Below are the code and all the weights of a small trained network. Each question names an input and a class and asks about switching units off, where a switched-off unit gives its printed mean instead of its output.

import numpy as np


def w(rows, s, z=0):
    codes = np.array(rows[::2]) - 128.0
    scale = np.full(codes.shape[1], s)
    scale[-1] = z or s
    return codes * scale


def f(y):
    return y / 2 * (1 + np.tanh(0.7978845608 * (y + 0.044715 * y**3)))


def log_softmax(a):
    a = a - a.max(-1, keepdims=True)
    return a - np.log(np.exp(a).sum(-1, keepdims=True))


def net(x, mask):
    res = np.array(x, float).reshape(1, 6) / 4 @ E
    y = f(res @ A[0][:, :-1].T + A[0][:, -1])
    res = res + np.where(mask, y, B[0][:, -1]) @ B[0][:, :-1]
    return log_softmax(res[-1] @ U[:, :-1].T + U[:, -1])


A, B = {}, {}
E = w([
[88,142,155,51,172,53,60,52],'x0',
[54,171,97,135,117,197,72,28],'x1',
[254,192,122,91,70,74,90,85],'x2',
[194,48,162,98,94,213,132,93],'x3',
[148,178,127,153,208,142,112,89],'x4',
[85,169,209,148,101,221,85,160],'x5',
],0.0092)
A[0] = w([
[71,77,90,200,26,183,138,158,209],'n1',
[127,56,141,87,150,43,69,123,186],'n2',
[238,148,70,177,122,124,194,127,85],'n3',
[175,134,2,207,162,68,185,136,228],'n4',
[32,144,88,192,193,111,47,126,206],'n5',
[69,89,180,109,28,151,171,177,147],'n6',
[201,207,181,161,196,94,136,170,240],'n7',
[172,223,91,79,88,22,73,43,255],'n8',
[114,110,140,214,84,238,163,128,215],'n9',
],0.0081,0.0046)
B[0] = w([
[102,160,89,80,61,133,125,88,218],'n1',
[151,98,165,61,146,95,67,190,177],'n2',
[51,31,115,206,150,98,231,83,180],'n3',
[71,78,131,103,90,81,142,76,217],'n4',
[34,135,88,129,104,90,101,133,213],'n5',
[90,133,81,111,51,182,95,129,197],'n6',
[125,84,107,158,69,136,98,62,192],'n7',
[146,177,63,80,47,158,47,137,247],'n8',
[137,120,105,68,104,254,63,91,230],'n9',
],0.0085,0.013)
U = w([
[140,134,189,115,188,165,130,78,49],'0',
[236,166,131,93,48,188,18,99,199],'1',
[164,140,99,173,227,145,165,138,35],'2',
[166,70,165,60,236,71,98,105,102],'3',
[152,98,133,127,92,62,203,116,3],'4',
[137,134,135,161,225,91,124,167,50],'5',
[254,60,174,164,166,180,178,66,155],'6',
[74,106,94,133,100,151,110,71,206],'7',
],0.0087,0.004)

Each question gives the input, the list of numbers given to net, and the class t.
The units are the neurons (one row each of A and B). Each row of codes is followed by its name. A weight is (code - 128) times the scale printed after its matrix; where a second scale follows, it is the last column's (A, B and U).
mask holds one flag per neuron, in row order. A switched-off neuron (its flag False) gives its mean, the last column of its row in B, instead of its output. The means were averaged over made-up inputs and are rounded, as every weight is.
A unit's drop is (log p(t) with every unit on - log p(t) with that unit switched off) / (log p(t) with every unit on - log p(t) with every unit switched off).
The circuit of an input: a set's keep is (log p(t) with only the set's units on - log p(t) with every unit switched off) / (log p(t) with every unit on - log p(t) with every unit switched off). Starting from all 9 units, units are removed one at a time, each time the one whose removal leaves the highest keep (on an exact tie, the one counted first), for as long as the keep stays at least 0.8.
circuit, biggest first: the units of the circuit, biggest drop first
most important unit: the unit with the biggest drop
top k neurons: the k neurons with the biggest drops, biggest first
drop of u: that unit's drop, to one decimal
input [1,-7,1,-5,4,-8], class 4: circuit, biggest first : (n9)
input [-7,-5,3,7,8,-8], class 6: top 2 neurons : (n5; n1)
input [-6,-8,-8,-6,3,8], class 1: top 3 neurons : (n9; n3; n4)
input [-8,-1,-1,-3,6,-4], class 4: circuit, biggest first : (n8; n6)
input [-1,-6,-5,-1,-6,0], class 1: top 2 neurons : (n3; n5)
input [2,-3,-7,8,0,3], class 1: top 2 neurons : (n3; n9)
input [5,3,1,-5,-2,-5], class 1: top 2 neurons : (n8; n3)
input [-1,6,-7,5,-6,4], class 1: top 3 neurons : (n9; n3; n4)
input [1,-4,-5,2,8,1], class 6: circuit, biggest first : (n8; n1; n6)
input [-6,-7,6,-3,8,-3], class 7: top 2 neurons : (n7; n8)
input [8,7,0,-5,3,-5], class 1: top 2 neurons : (n8; n3)
input [-8,-8,7,6,4,-5], class 4: top 3 neurons : (n4; n3; n9)
input [6,-8,-4,8,-2,-1], class 3: circuit, biggest first : (n8; n2)
input [-4,3,7,2,2,-4], class 7: most important unit : n3
input [-4,-7,0,2,6,4], class 6: top 2 neurons : (n8; n5)
input [1,6,2,-4,-7,-8], class 1: top 2 neurons : (n8; n3)
input [-1,-8,3,-3,5,-5], class 4: drop of n5 : 0.1
input [7,1,3,-6,8,-8], class 1: drop of n8 : 3.6
input [0,-6,5,-4,5,-1], class 7: drop of n5 : -0.2
input [-5,-5,7,0,1,-6], class 4: circuit, biggest first : (n3)
